Each row has two labels, one from each of two sets.
[ 0.28 -0.06 -0.29  0.06 -0.55 -0.12  0.31 -0.27 -0.14  0.48 -2.99  0.84
  0.65  0.53 -0.07  0.58  0.47 -0.64  0.18 -0.22  0.47  0.64 -0.76  0.33
 -0.30 -0.16 -0.46  0.24 -0.48  0.33 -0.33 -1.01  0.58  0.04 -1.85  0.54
  0.20  0.52  0.18 -1.41  0.36 -0.54 -0.41  0.05  1.30  0.17  0.06 -0.43
  0.45  0.53  0.33 -0.32  0.96 -0.31  0.10  0.59  1.22  0.24  0.22  0.40] : gulup + A
[-0.83  1.56 -0.36  0.31  1.45  0.28  1.35 -0.61  0.03 -0.42 -4.22  0.06
 -0.23  1.28 -0.43  0.29 -0.09 -0.23 -0.25  0.10 -0.13  0.85 -0.96 -0.54
  0.55 -0.45  0.04  0.31  0.90 -0.13  0.45 -0.50  0.56 -0.22  0.01 -0.14
 -0.12  0.65 -0.03 -1.05  0.70 -0.50 -0.84  0.04 -1.88  0.04  0.36 -0.05
  0.91  0.76 -0.05  0.41 -0.23  0.14  0.19 -0.06  0.92 -0.62  0.24  1.71] : zezun + A
[-0.33  0.71  0.31 -0.78 -1.07 -0.26 -0.13 -1.22 -0.20 -0.81  1.40  1.29
  1.07  1.87 -0.16  0.36 -1.12 -1.59  0.72  0.24  0.90 -0.07 -0.77  0.19
 -0.34  0.48 -1.07 -1.15 -0.55  3.01  0.39 -0.21  1.24  0.72 -1.27 -0.60
  0.00  3.01 -0.19 -0.96  0.20 -0.22  0.48  0.39 -0.70 -0.03  0.22 -1.16
  2.24  1.41  0.87  0.51  0.97  0.07 -0.27  0.67  1.39 -0.31  0.92  0.89] : gulup + P
[-0.34  2.45 -0.04  0.45  0.71  0.30  1.87 -0.17 -0.50 -0.90 -4.85  0.16
 -0.62  0.42 -0.54 -0.09  0.25 -0.55 -0.48  0.47 -0.01  1.63 -1.04 -0.24
  1.01 -1.01  0.19  0.17  0.93 -1.71  0.72 -1.04  0.52 -0.38 -0.10  0.35
 -1.05  1.43 -0.09 -0.85 -0.30 -0.51 -0.59  0.00 -3.35 -0.82  0.03  1.67
  0.94  0.26 -0.32  0.22 -0.84 -0.37 -0.29  0.45  0.57  1.33  0.51  1.48] : zezun + A
[-0.02  2.36  0.70  0.07 -1.00 -0.03 -0.90 -1.13 -0.10 -0.64  5.94 -0.58
  1.58  1.09 -0.21 -0.57 -0.01 -0.09  0.87  0.35  0.42 -1.92 -0.86  0.22
 -0.80  0.20 -0.20 -0.63  0.02  0.69 -0.52 -0.91  1.27  0.01 -0.26 -1.15
  0.43  0.80 -0.64 -0.55 -0.08 -0.67 -0.44  0.15 -3.58 -1.64  0.56 -0.20
  2.68  0.07 -0.64  0.27 -0.70  0.14  0.39  0.28 -0.82 -0.27  0.04  2.12] : gulup + P
[-1.01  3.50  0.44  0.31  0.46  0.07  2.18 -1.22 -0.39 -0.82 -6.19  0.31
 -0.37  0.65 -0.09 -0.09  0.22 -0.72 -0.13  0.07  0.04 -0.20 -0.98  0.20
  0.51  0.20 -0.36  0.34  0.69  0.30  0.74 -0.83  0.61 -0.18 -0.89 -0.81
 -0.03  1.69 -0.26 -1.23 -0.03 -0.27 -0.95 -0.79 -3.30 -0.32  0.18  0.77
  1.48  1.18 -0.26  0.59 -0.13  0.39 -0.28  0.42  1.42  2.37  0.06  2.23] : zezun + K
[-0.97  2.99  0.87 -0.47 -1.22 -0.20  2.13 -0.74 -0.06 -0.50 -2.80  0.24
 -0.95  0.18 -0.55 -0.08 -0.94  0.07 -0.10 -0.04  0.34 -0.57 -0.69 -0.39
  0.24 -0.03 -0.69  0.24 -0.41  0.12  0.93 -0.63 -0.02  0.16 -0.35 -0.61
  0.09  2.51  0.16 -0.73 -0.06  0.00  0.18  0.05 -2.04 -0.11 -1.70  0.67
  1.41  0.97  0.25  0.53 -0.25 -0.26 -0.20 -0.10 -0.23  0.33 -0.31  0.60] : zezun + P
[ 0.83  2.53  0.06  0.19  1.27  0.03  0.86 -0.39 -0.75  0.02 -2.33  0.13
  0.44  1.28 -0.31  0.36 -0.13 -0.25 -0.32  0.17 -0.37 -0.07 -1.00  0.44
  0.67 -0.77 -0.41 -0.58  0.80 -0.12  1.78 -1.51  1.74  0.25  0.74  0.38
  0.20  1.04 -0.26 -1.23  0.27 -0.24 -0.57 -0.51 -4.39 -0.65  0.13  0.18
 -0.06 -0.13 -0.27  0.20 -0.40  0.24  0.08  0.36  0.59  1.21  0.24  2.49] : gulup + A
[-1.83  1.66  0.80  0.17 -1.14 -0.39  1.67 -1.03  0.02 -1.19 -1.90  0.47
 -0.16  0.73  0.24 -0.85 -1.19  0.39  0.25  0.34 -0.46 -0.16  0.09 -0.47
  0.19  0.93 -0.60  0.17  0.02 -0.05  0.55  0.11 -0.14  0.38  0.48 -0.50
  0.46  2.69  0.10 -0.22  1.37 -0.03  0.82  0.12 -2.08  0.22 -1.03  0.40
  2.21  1.46  0.23  0.89 -0.43 -0.09 -0.30 -0.12  0.07  0.95 -0.10  0.74] : zezun + P
[ 0.79 -0.36  0.87 -0.37 -0.93 -0.07 -3.01  0.03  0.02 -0.15  6.21 -1.67
  0.06 -1.15  0.33  0.15 -0.37  0.42  0.89  0.39  0.18 -0.30  0.94  0.71
 -0.51  1.34  0.88 -1.27 -1.11  1.74 -0.20  0.67 -0.66 -0.34  0.30 -0.84
 -0.51 -2.80  0.91  2.43 -0.40  0.37  0.54  0.14  2.72  0.41 -0.31 -2.46
 -1.80 -1.29  0.24  0.00 -0.14  0.30 -0.24 -1.32 -1.14 -3.70 -0.17 -1.57] : Piz + P
[ 1.05 -0.41  1.02  0.29 -1.17  0.12 -2.32  0.39  0.38  1.26  6.21 -1.71
 -0.33 -1.20  0.45  0.03  1.12  0.24  0.71 -0.06  0.15 -0.62  0.20  0.43
 -0.79  0.12  0.23 -0.32 -1.00  1.22 -0.81  0.59 -0.54 -0.20 -0.16 -0.40
  0.07 -2.68  0.08  1.57 -0.65  0.51  0.32 -0.02  3.56 -0.25  0.95 -1.48
 -1.98 -0.65  0.02 -0.19 -0.05  0.24  0.01 -1.14  0.02 -2.79 -0.20 -1.39] : Piz + P
[ 0.63  1.26  0.78  0.36 -2.03  0.08 -1.62 -0.40  0.43  0.72  6.21 -1.18
 -1.00 -1.46  0.33 -0.39  0.73 -0.34  1.44 -0.19  0.13 -0.64  0.17  0.46
 -0.22  1.06  0.14 -0.61 -1.02  1.78 -0.35  0.25 -0.60 -0.69 -0.74 -1.14
  0.63 -1.86  0.40  2.07 -1.22  0.74  0.22 -0.28  2.75  0.08  0.04 -1.56
 -1.34 -0.61 -0.20  0.14  0.16  0.48 -0.18 -0.44 -0.26 -2.64  2.42 -1.27] : Piz + P
[-0.16  2.18 -0.26 -0.54 -1.42 -0.24 -0.47 -1.50 -0.48  0.25  1.88  0.47
  0.45  1.15 -0.11  0.57  0.32 -1.75  1.85 -0.47  0.84  0.46 -0.81  0.74
 -0.81  0.90 -1.42 -0.21 -1.35  2.29 -0.56 -1.07  0.69  0.27 -2.31 -1.22
  2.16  1.65 -0.19 -1.39  0.04 -0.22  0.20  0.21  0.16  0.06  0.61 -1.64
  1.80  1.78 -0.11  1.14  0.87  0.21  0.31 -0.23  1.31 -0.25  0.67  1.47] : gulup + P
[-1.13  3.67  0.14  0.03 -1.80  0.12  1.59 -0.67 -0.15 -0.47 -3.92  0.14
 -0.70  0.78 -0.18 -0.31  0.75 -0.20  0.40  0.55  0.22 -1.34 -0.66  0.00
  0.49 -0.33 -0.30  1.24  0.46 -0.93  0.03 -0.60 -0.28  0.33 -0.28 -0.65
 -0.19  1.70 -0.12 -1.20  0.25  0.11 -0.52  0.15 -2.75 -0.58 -0.96  1.61
  1.93  0.81 -0.09  0.42 -0.66  0.34 -0.07 -0.60  0.37  1.33 -0.27  1.58] : zezun + K
[ 0.50  2.98 -0.13  0.45  1.81  0.44  0.54 -0.13 -0.24  0.40 -0.98  0.05
 -0.06  0.99 -0.42  0.47  1.04 -0.52  0.23 -1.02  0.04 -1.76 -1.85  0.45
 -0.06 -1.26 -0.61  0.28  0.13 -0.22  0.09 -1.27  2.03  0.11 -0.54  0.56
  0.53  0.82 -0.26 -1.44 -0.05 -0.41 -0.84 -0.02 -2.31 -2.03  0.14  1.35
  1.41 -0.66 -0.46  0.12 -0.12 -0.45  0.18  0.65  0.81  0.37  0.15  1.93] : gulup + K

Each row has two labels, one from each of two sets.
[-1.29  0.10  0.78 -0.89 -0.14 -0.08 -1.28  0.09 -1.09 -1.27  0.12 -0.12
 -0.31  1.50 -0.23 -0.09  0.58  1.72  0.20  0.42  0.36 -0.29  0.25 -0.19
  0.34 -0.61 -0.27  0.15 -0.87 -0.44  0.41  0.54 -0.18  0.29 -0.50 -0.04
 -0.56  1.04 -1.23 -0.46  0.72 -0.70 -0.76 -0.80 -0.87  0.95  0.28  0.94
 -0.24 -0.26  0.96 -3.85  3.46  0.59 -0.16 -0.06 -0.36 -0.70 -0.59  0.04] : (34) + sop
[-0.99  0.09  0.97 -0.30  0.08  0.52 -1.10 -0.30 -0.49 -0.98 -0.31 -0.13
  2.07  0.97 -0.74  0.38  0.15 -0.57  0.65  0.10  0.28 -0.86  0.50 -0.71
 -1.33  0.01  0.00  1.27 -0.23  0.33  0.34 -0.06 -0.22  0.15  0.31 -0.61
 -0.03 -0.55 -1.61  0.28 -0.50 -0.93  0.91 -1.31  0.09  1.27 -4.40 -2.06
 -0.34  0.00 -0.26  1.28  0.22  1.76 -1.04  0.30  1.55  0.47 -1.14 -0.46] : (38) + sop
[-1.15  0.14 -0.08 -1.81  0.02  0.29 -1.05 -0.06 -0.32 -2.58 -0.11  0.61
 -1.39  1.92 -0.59 -0.85  2.96  1.35  0.03 -0.38 -0.21  1.64 -0.14 -0.02
 -3.52  0.25  0.24  1.55  0.66 -0.24  1.31 -0.05 -0.21  0.17  0.26 -0.13
  0.67  1.91 -2.98  0.66 -0.78 -1.67  0.62 -0.70 -1.02 -0.58 -2.30  0.60
  0.32  0.66  0.57  1.15  0.04  1.22 -1.56 -0.38  3.36  0.56 -1.16 -0.76] : (34) + sop
[-1.04  0.04 -0.47 -0.98  0.36 -0.25 -0.23 -0.13  0.91 -0.20 -0.01  0.47
 -1.91  1.32  0.08  0.20  0.76  0.86 -0.69 -1.83  0.08  0.51 -0.57 -0.15
 -1.31  0.94 -0.29  1.38  0.47  0.75 -0.83 -0.18 -0.16 -0.42  0.09 -0.23
  2.13  2.26 -2.53  0.36  0.01  1.06 -3.12 -0.58 -1.50  1.91 -2.47  3.36
  0.16  0.92  0.12  2.18 -5.31  1.24 -0.36 -0.11  1.88  1.58 -0.34 -0.44] : (38) + kele
[-1.20  0.45 -0.18  0.63  0.04 -0.34 -1.11  0.08  0.29  1.20  0.60  1.29
  0.29  1.48  0.15  0.45 -0.06  0.38 -0.23 -1.24  0.85  1.07  0.02 -1.12
 -0.88 -1.06  0.41  1.59  0.20  0.76 -2.04 -0.04  0.05 -0.18 -0.79 -0.04
 -0.04  1.57 -2.44  0.01 -0.07  0.65 -1.64 -0.55 -1.11  2.14 -1.86  1.01
 -0.59  0.11  0.13 -1.05 -2.16  0.07  0.09  0.08 -0.23  1.05 -1.15 -0.44] : (38) + kele
[-1.98  0.32  0.37  0.34 -0.23 -0.34 -2.34  0.20 -2.39 -0.72 -0.30 -0.74
  0.40  0.95  0.03  0.30  2.32  2.96  0.55 -0.31  0.63 -0.56  0.29 -0.84
 -0.24 -0.22  0.05  1.38 -0.38 -0.14 -0.76  0.50 -0.34  0.74 -0.80 -0.07
  0.65  1.48 -2.47 -1.00  0.03 -0.67 -1.71  0.36 -1.18  0.39  0.06  0.28
 -0.64  0.17  1.46 -3.92 -1.76  0.58  0.55 -0.01 -0.53 -0.09  0.44  0.51] : (34) + sop
[-1.36  0.44 -0.40  0.05  0.02 -0.05 -0.83 -0.18  1.33  0.78 -0.30  0.82
  1.12  0.70  0.08  0.40  0.76 -0.15 -0.18 -0.96  0.38  0.02  0.38 -0.84
 -1.79  0.04 -0.19  1.91  0.31  1.27 -2.29 -0.45  0.35 -0.65 -0.05 -0.38
  0.65  1.49 -2.31  0.67 -0.75  0.44 -1.50 -0.49 -0.22  1.70 -4.38 -1.55
 -0.86  0.29 -0.48  3.27 -5.31  1.21 -1.31  0.00  1.70  1.18 -1.28 -0.83] : (38) + kele
[-1.71  0.73 -0.18  0.35 -0.02  0.11 -1.46  0.23  0.50 -0.83 -0.05  0.07
  0.75  1.77  0.08  0.47  1.56  2.29 -0.16 -0.98  0.20  0.58 -0.20 -0.31
 -2.72 -0.42  0.20  1.99  0.52  1.56 -2.91  0.03 -0.07  0.05 -0.28 -0.11
  0.88  1.44 -2.83  0.33 -0.62  0.72 -0.62 -0.82 -0.20  1.42 -4.89  0.83
 -0.44  0.72  0.03  1.51 -1.23  0.53  0.05  0.13  1.84  0.46 -0.57 -0.64] : (38) + kele
